Here is a tiny trained network, its code and every weight. The questions are about switching its units off for an input and a class, where a switched-off unit gives its printed mean instead of its output.

import numpy as np


def w(rows, s, z=0):
    codes = np.array(rows[::2]) - 128.0
    scale = np.full(codes.shape[1], s)
    scale[-1] = z or s
    return codes * scale


def f(y):
    return y / 2 * (1 + np.tanh(0.7978845608 * (y + 0.044715 * y**3)))


def log_softmax(a):
    a = a - a.max(-1, keepdims=True)
    return a - np.log(np.exp(a).sum(-1, keepdims=True))


def net(x, mask):
    res = np.array(x, float).reshape(1, 6) / 4 @ E
    y = f(res @ A[0][:, :-1].T + A[0][:, -1])
    res = res + np.where(mask, y, B[0][:, -1]) @ B[0][:, :-1]
    return log_softmax(res[-1] @ U[:, :-1].T + U[:, -1])


A, B = {}, {}
E = w([
[128,113,130,131,116,127,120],'x0',
[112,170,118,11,39,79,104],'x1',
[67,135,241,102,110,212,161],'x2',
[143,139,140,132,122,114,146],'x3',
[82,45,106,93,172,39,196],'x4',
[126,126,127,126,132,131,122],'x5',
],0.011)
A[0] = w([
[115,150,146,21,55,98,126,149],'neuron 1',
[36,107,252,87,108,219,192,167],'neuron 2',
[191,207,119,166,81,198,60,255],'neuron 3',
[126,72,125,202,158,149,176,151],'neuron 4',
[158,113,130,247,194,158,143,205],'neuron 5',
[151,200,160,178,50,226,89,191],'neuron 6',
[121,100,183,228,168,189,165,158],'neuron 7',
],0.013,0.0074)
B[0] = w([
[75,152,79,79,97,146,100,216],'neuron 1',
[87,121,254,104,144,157,156,253],'neuron 2',
[184,208,146,179,44,126,67,249],'neuron 3',
[76,138,157,205,207,108,109,188],'neuron 4',
[156,83,70,187,127,200,196,223],'neuron 5',
[171,98,122,97,195,220,55,242],'neuron 6',
[217,102,195,93,122,97,141,216],'neuron 7',
],0.022,0.02)
U = w([
[196,139,86,219,81,183,136,147],'0',
[153,219,69,132,70,99,49,118],'1',
[220,93,183,115,156,161,109,97],'2',
[101,181,159,88,117,200,67,37],'3',
[105,81,56,195,187,80,198,139],'4',
[135,88,1,20,118,23,140,255],'5',
[97,94,200,158,149,114,204,156],'6',
[33,118,146,56,94,146,204,90],'7',
],0.0086,0.0039)

Each question gives the input, the list of numbers given to net, and the class t.
The units are the neurons (one row each of A and B). Each row of codes is followed by its name. A weight is (code - 128) times the scale printed after its matrix; where a second scale follows, it is the last column's (A, B and U).
mask holds one flag per neuron, in row order. A switched-off neuron (its flag False) gives its mean, the last column of its row in B, instead of its output. The means were averaged over made-up inputs and are rounded, as every weight is.
A unit's drop is (log p(t) with every unit on - log p(t) with that unit switched off) / (log p(t) with every unit on - log p(t) with every unit switched off).
The circuit of an input: a set's keep is (log p(t) with only the set's units on - log p(t) with every unit switched off) / (log p(t) with every unit on - log p(t) with every unit switched off). Starting from all 7 units, units are removed one at a time, each time the one whose removal leaves the highest keep (on an exact tie, the one counted first), for as long as the keep stays at least 0.8.
units of the circuit, in order: the units of the circuit, biggest drop first
unit that matters most: the unit with the biggest drop
k most important neurons: the k neurons with the biggest drops, biggest first
drop of u: that unit's drop, to one decimal
input [2,4,-6,3,4,-2], class 5: units of the circuit, in order : (neuron 3; neuron 2)
input [6,7,7,5,2,4], class 7: unit that matters most : neuron 3
input [-4,-5,-3,-6,4,-5], class 4: 2 most important neurons : (neuron 3; neuron 2)
input [-8,-3,-3,-4,5,-8], class 4: 2 most important neurons : (neuron 3; neuron 2)
input [3,0,1,5,5,4], class 6: 3 most important neurons : (neuron 6; neuron 3; neuron 1)
input [-3,-8,-6,7,3,8], class 4: 2 most important neurons : (neuron 3; neuron 4)
input [4,-2,-7,3,6,7], class 4: units of the circuit, in order : (neuron 3; neuron 2)
input [5,1,-5,7,8,-8], class 5: 2 most important neurons : (neuron 2; neuron 3)
input [3,4,-4,7,-8,-7], class 1: 2 most important neurons : (neuron 3; neuron 2)
input [-5,-7,-2,2,-8,5], class 0: 2 most important neurons : (neuron 5; neuron 3)
input [3,-5,0,3,-3,4], class 0: 2 most important neurons : (neuron 5; neuron 2)
input [1,1,-5,4,-8,-1], class 1: 3 most important neurons : (neuron 3; neuron 5; neuron 2)
input [0,-1,-1,-6,-5,5], class 0: 2 most important neurons : (neuron 2; neuron 3)
input [-8,-6,2,-3,2,-6], class 6: unit that matters most : neuron 6
input [-1,7,-2,-7,-5,-3], class 1: 2 most important neurons : (neuron 2; neuron 3)
input [2,-1,-2,-5,-7,4], class 0: drop of neuron 2 : 0.1
input [-4,2,0,-2,4,-8], class 5: drop of neuron 3 : 0.4
input [-2,7,-5,-6,1,7], class 5: drop of neuron 2 : 0.3
